Here is a tiny trained network, its code and every weight. The questions are about switching its units off for an input and a target symbol, where a switched-off unit gives its printed mean instead of its output.

import numpy as np


def w(rows, s, z=0):
    codes = np.array(rows[::2]) - 128.0
    scale = np.full(codes.shape[1], s)
    scale[-1] = z or s
    return codes * scale


def f(y):
    return y / 2 * (1 + np.tanh(0.7978845608 * (y + 0.044715 * y**3)))


def softmax(a):
    e = np.exp(a - a.max(-1, keepdims=True))
    return e / e.sum(-1, keepdims=True)


def log_softmax(a):
    a = a - a.max(-1, keepdims=True)
    return a - np.log(np.exp(a).sum(-1, keepdims=True))


def net(x, mask):
    ids = ['ΔΘΣΦΨΩαβεζηλμξπτ'.index(c) for c in x.split()]
    T = len(ids)
    res = E[ids] + P[:T]
    u = 0
    for l in range(2):
        r = res
        for j in range(2):
            rows = slice(4 * j, 4 * j + 4)
            q, k, v = (r @ M[l][rows].T for M in (Q, K, V))
            z = softmax(np.where(np.tri(T) > 0, q @ k.T / 4**0.5, -1e9)) @ v
            o = O[l][rows]
            res = res + np.where(mask[u + j], z, o[:, -1]) @ o[:, :-1]
        u += 2
        y = f(res @ A[l][:, :-1].T + A[l][:, -1])
        res = res + np.where(mask[u : u + 4], y, B[l][:, -1]) @ B[l][:, :-1]
        u += 4
    return log_softmax(res[-1] @ U[:, :-1].T + U[:, -1])


Q, K, V, O, A, B = {}, {}, {}, {}, {}, {}
E = w([
[142,249,158],'Δ',
[120,65,134],'Θ',
[102,104,121],'Σ',
[190,64,155],'Φ',
[156,114,146],'Ψ',
[170,102,146],'Ω',
[68,57,117],'α',
[124,114,109],'β',
[115,126,100],'ε',
[70,115,100],'ζ',
[203,157,145],'η',
[156,160,95],'λ',
[159,116,137],'μ',
[141,115,125],'ξ',
[233,155,172],'π',
[95,95,130],'τ',
],0.012)
P = w([
[123,119,113],'0',
[111,106,146],'1',
[120,114,130],'2',
[141,159,87],'3',
[93,157,133],'4',
[97,136,142],'5',
[142,80,253],'6',
],0.018)
Q[0] = w([
[40,144,154],'L0H1',
[116,206,251],'L0H1',
[157,23,77],'L0H1',
[147,172,60],'L0H1',
[120,81,117],'L0H2',
[82,70,190],'L0H2',
[119,99,124],'L0H2',
[150,92,56],'L0H2',
],0.02)
K[0] = w([
[20,127,132],'L0H1',
[82,171,254],'L0H1',
[181,51,44],'L0H1',
[160,180,108],'L0H1',
[173,88,114],'L0H2',
[175,129,27],'L0H2',
[151,111,113],'L0H2',
[162,71,181],'L0H2',
],0.02)
V[0] = w([
[124,170,69],'L0H1',
[101,213,90],'L0H1',
[130,156,71],'L0H1',
[178,58,49],'L0H1',
[204,97,224],'L0H2',
[201,102,196],'L0H2',
[250,198,2],'L0H2',
[168,99,219],'L0H2',
],0.0091)
O[0] = w([
[125,87,159,2],'L0H1',
[140,56,149,12],'L0H1',
[121,101,157,14],'L0H1',
[89,184,166,35],'L0H1',
[158,124,65,40],'L0H2',
[150,120,77,64],'L0H2',
[151,3,142,226],'L0H2',
[153,136,78,47],'L0H2',
],0.016,0.0016)
A[0] = w([
[55,85,6,87],'L0N1',
[60,127,131,2],'L0N2',
[118,127,119,137],'L0N3',
[153,112,81,52],'L0N4',
],0.012,0.0037)
B[0] = w([
[173,178,151,255],'L0N1',
[220,161,120,156],'L0N2',
[130,121,130,133],'L0N3',
[47,197,254,138],'L0N4',
],0.013,0.002)
Q[1] = w([
[137,47,143],'L1H1',
[104,150,134],'L1H1',
[114,138,144],'L1H1',
[61,203,144],'L1H1',
[149,131,168],'L1H2',
[118,86,249],'L1H2',
[65,90,111],'L1H2',
[86,121,59],'L1H2',
],0.018)
K[1] = w([
[210,206,105],'L1H1',
[120,110,152],'L1H1',
[139,145,142],'L1H1',
[81,57,221],'L1H1',
[89,95,111],'L1H2',
[170,72,7],'L1H2',
[223,181,118],'L1H2',
[168,194,186],'L1H2',
],0.015)
V[1] = w([
[151,171,104],'L1H1',
[212,138,201],'L1H1',
[105,91,78],'L1H1',
[157,69,81],'L1H1',
[83,136,195],'L1H2',
[140,75,122],'L1H2',
[7,76,23],'L1H2',
[73,134,185],'L1H2',
],0.013)
O[1] = w([
[157,180,108,191],'L1H1',
[190,132,227,199],'L1H1',
[113,91,78,32],'L1H1',
[159,63,106,3],'L1H1',
[77,94,176,179],'L1H2',
[157,64,98,119],'L1H2',
[38,95,6,39],'L1H2',
[69,96,166,171],'L1H2',
],0.015,0.0054)
A[1] = w([
[113,147,3,49],'L1N1',
[46,158,93,49],'L1N2',
[134,97,147,2],'L1N3',
[140,162,168,234],'L1N4',
],0.014,0.0036)
B[1] = w([
[245,106,34,142],'L1N1',
[55,91,47,149],'L1N2',
[114,174,69,145],'L1N3',
[93,98,75,253],'L1N4',
],0.012,0.023)
U = w([
[132,91,129,84],'Δ',
[101,173,71,87],'Θ',
[69,118,120,180],'Σ',
[137,249,127,72],'Φ',
[150,147,94,132],'Ψ',
[140,158,114,178],'Ω',
[59,204,137,3],'α',
[80,80,129,149],'β',
[80,81,162,228],'ε',
[59,146,222,104],'ζ',
[184,98,159,195],'η',
[103,2,132,26],'λ',
[145,117,104,202],'μ',
[115,80,92,185],'ξ',
[182,174,219,84],'π',
[61,137,111,74],'τ',
],0.0063,0.0055)

Each question gives the input, a string of symbols that net reads in full, and the target symbol t.
The units are the heads (4 rows each of Q, K, V and O) and the neurons (one row each of A and B). Each row of codes is followed by its name. A weight is (code - 128) times the scale printed after its matrix; where a second scale follows, it is the last column's (O, A, B and U).
mask holds one flag per unit, layer by layer, with each layer's heads first. A switched-off unit (its flag False) gives its mean, the last column of its rows in O or B, instead of its output. The means were averaged over made-up inputs and are rounded, as every weight is.
A unit's drop is (log p(t) with every unit on - log p(t) with that unit switched off) / (log p(t) with every unit on - log p(t) with every unit switched off).
The circuit of an input: a set's keep is (log p(t) with only the set's units on - log p(t) with every unit switched off) / (log p(t) with every unit on - log p(t) with every unit switched off). Starting from all 12 units, units are removed one at a time, each time the one whose removal leaves the highest keep (on an exact tie, the one counted first), for as long as the keep stays at least 0.8.
circuit, biggest first: the units of the circuit, biggest drop first
unit that matters most: the unit with the biggest drop
k most important neurons: the k neurons with the biggest drops, biggest first
which heads matter: for each layer, one digit per head in row order, 1 if its drop is at least 0.15 and else 0, layers parted by /
input π Θ ε Ψ, target π: 2 most important neurons	L0N4; L0N1
input Φ ξ ξ π, target Φ: unit that matters most	L0H2
input π α ζ ξ, target π: which heads matter	01 / 11
input ζ μ λ ξ Δ π, target η: which heads matter	11 / 01
input α Φ Ψ, target α: which heads matter	11 / 11
input ζ μ μ, target ζ: circuit, biggest first	L0H2; L1H2; L0H1
input λ Θ ζ, target λ: circuit, biggest first	L1H1; L0H2
input Θ ξ ε, target Θ: which heads matter	11 / 11
input ζ π η ζ Σ ξ Φ, target ζ: 2 most important neurons	L0N4; L0N2
input Σ Φ π ε Ω, target Φ: circuit, biggest first	L0H2; L1H2; L1N4
input ζ ξ β ζ, target ζ: circuit, biggest first	L0H2; L0H1; L1H2
input ζ Φ π Ψ, target ζ: circuit, biggest first	L0H2; L1H2; L0H1; L0N4
input Θ ξ α ζ Ψ Σ η, target ζ: which heads matter	11 / 10
input ζ Θ ζ, target ζ: which heads matter	11 / 01
input ζ π τ ζ τ Σ Θ, target ζ: which heads matter	01 / 10
input Φ ζ ζ, target Φ: unit that matters most	L0N1
input Φ Θ λ Θ, target Φ: which heads matter	11 / 01
input α ξ ε, target α: circuit, biggest first	L0H2; L1H1; L1H2
input π ζ λ Σ, target π: circuit, biggest first	L0N4; L0H2; L1H2
input π ζ π, target π: circuit, biggest first	L0N1; L0H2; L1H2; L0N4
input π ζ ζ Φ, target π: 2 most important neurons	L0N1; L0N4
